Each name stands for a flat space through zero: a line, a plane or more. A row that begins with a name and a colon came from that space; any other row is followed by the name of the space it lies nearest, among the names in its block.
hm_ql: [-33 -29 -17   6 -22   4 -22 -13  48 -29 -34  40  -6  28 -34 -28  23  38
  32   6   6  13 -23   3  -1 -17  11  23 -13  23  -6  -1 -22 -13   9 -24
 -31 -28 -49 -16  49   6 -11  15  12  -5 -13]
bb_ms: [  5  -2  19  15  -5 -10  30   9  -4  -4   6  -8  -6  -6 -37  -6 -12 -16
 -13 -20  14   4   0 -18  15  -1 -30   6  18 -26 -14  -5 -23  21  18 -11
   2 -37   9 -21  -4   1   8   7  44 -15  21]
cg_jn: [  1   8  33  -8 -19   2 -13 -26  33  32 -19 -15 -43  14  34 -10  24  25
  -7 -32 -70  -1  -1  28  25  21  73 -41 -20 -16 -40  18 -33 -19  14   3
 -15 -28  22  -5  -7 -26  40  25  -7 -17   2]
[  0 -25  15  14   1 -19   5   6  13   4  25  -4   8  -5  51 -56   3  12
 -15  -2  27 -12   9 -26   1  16  11  11   2  19 -18  -1   4 -37  38  -3
  37  -9 -50 -18  17 -42   2 -34  -9  12  16] : cg_jn
[  6  -1  -1  39  10  32 -25   4 -49  28 -33 -50  25 -24 -22  16  24  43
 -46  35  32  25   0 -13 -14 -23  -7 -19 -36 -23 -30   2   3   0  -1  -4
  -1  14 -28  37 -24 -24   9 -17   0  29   5] : hm_ql
[-18 -17 -19  44  13 -46 -24 -26  -7  -9 -20 -15  26  30  59   1  -9  19
  42  14 -11  -3  29   5 -46   0 -27  -8  24  28  58  19 -10 -38   6   8
  15  -5 -88  -8  -7 -19  21  10  21   7  15] : cg_jn
rh_jt: [-12 -10 -16  16  -7  -4 -30 -19  29 -22  17   4 -12 -33 -15  15  10 -18
  38 -29 -17   1   6  14   5 -34  17 -17 -11 -10   8   2 -38  15   6   9
 -21 -32  12   7  35  14   0 -50  26 -29  14]
hm_ql: [ 40  13  15 -24  36  12   4 -41 -25  -2  40  14  -6  27   9   2 -15  10
 -15  -2  -4  31  22 -24  30  -2  12  19  15  22  33   7  11  21 -15  29
   4 -20   7 -13  -7  51   5   6   5  20 -29]
[ 10  16   4 -24 -29  14  -1 -42  73  -7  -8  43  -7  56  26  26 -18   4
 -22  12 -37  18 -26 -11  19  -8 -16  -9   1  24  -2  31   7 -48 -10 -13
 -15  43  -3   4  55  17   3  59 -36  16 -24] : hm_ql
zg_tc: [ 23 -13  -2  26  -9   2 -34 -43  -5  -9   9 -18  15  18  15 -14  16  -4
   5 -18   2  -3 -16  10 -30  17 -26  38  60  -2  -7 -45 -31   5 -20 -37
 -21  14 -37 -26 -43  14   4  -3   8  21  21]
gf_bm: [  6   7  -6  10  22 -29  -4 -43 -18  30 -50  51  -1 -18  20 -17   0  22
   4 -12 -36   8   3 -18 -49   4  28  -1 -25  -9 -13  14  19  16  15  -3
  26 -14  52  -2  -8  20 -32  -9  32   5   9]
[ -2 -25  -1   8 -10  23  -8 -32   9 -29 -14  13  10   0   8  -2   0  15
   5   9  -9 -19  17  25 -20  21   1  14  -9   5   5  14  31   4   4 -12
 -17   4   3   9 -17 -27 -10  -6 -10  -3  -8] : bb_ms
cg_jn: [  3  29  13 -45 -10  27 -14  -5  10  15  -5  -6 -15   5 -56 -11 -12 -13
   2 -37 -75  -6  -6 -11  32 -30  71 -27 -29  22   6   2  -6   3  -6 -24
   4   1  58  29 -15 -19 -25  -5 -13 -39   8]
gf_bm: [ 17 -57  25  30 -33   2   8 -32  26   1  -6  43  -7  -1  -1   7   8  -2
 -35  39 -33 -43  20  23 -30  16  20  10  19  -9 -17  41  21   4 -11 -18
   9  -4  42   5   2  22   1  42  -2   7 -18]
[ 18  31 -43  36  20   2 -15 -10  15  11 -25  25 -16   3   7  -9  37  28
  21  10 -29  11  14   8 -35  45  12  13  21 -15  -1  -8 -24  34  43 -24
   9  -9  28 -27 -12  26   5  17  16  42  -1] : gf_bm
[-54  23   3 -21  59  -3 -16  18 -42  -3  10  -8  -1 -13   4  25 -26  -5
  42 -34 -38  42   8  19  -7 -28   6 -22 -35  -2   0  21  22   4 -36  -9
  45 -24  -9  17 -11 -28 -34  24  -4 -28 -12] : gf_bm
[-18  23 -16  -4  12 -13  -3 -20  26 -12 -17 -23  18  -8 -19   2  -4  15
  25 -46   6   8 -27   8  15   5 -29  -1  32 -12  -3 -11 -16  -3  16  20
 -14   1  20  -9  -2 -10  -8   9 -18   8  20] : gf_bm
[ -3  -4   8   0   1  -2 -13 -26  12  -7 -13   2 -11 -18  14  12 -16  -6
  29  11  17  -3 -25  27  -5  -7  -4 -25   3 -12   4 -10 -13   9 -39   5
 -34  -1 -10  -9  28 -15  17 -18 -14 -24  20] : rh_jt
[-19 -52 -26 -33 -34  12 -40 -38  23   5 -41  43  11  -2 -10 -22  57 -16
  -7  31 -50 -25 -26 -24 -67 -57 -27   1  19 -40 -21  45   8 -50 -22  -9
   9  20   6  13  34   0 -10  59 -46   0  30] : hm_ql
zg_tc: [ 45   2   4  14 -32  25 -53 -33  46 -39  45 -23   2   9 -18 -11 -50 -30
 -18 -51   0  43 -15  32 -24 -35 -11 -11 -18 -21  19 -81 -21 -34 -40 -29
 -46 -11 -42  23 -10 -13 -78   7  18  67   1]
bb_ms: [ 12  -3 -20  21 -16  31 -35 -28  13 -18   3   1   9  12  -8  -3  -3   3
  23 -25 -18 -17   6  50 -17  27  19  -2 -22 -32  37   1  37 -19   7  -7
   1   4   3  12  -2 -32 -17   4 -49  20 -12]
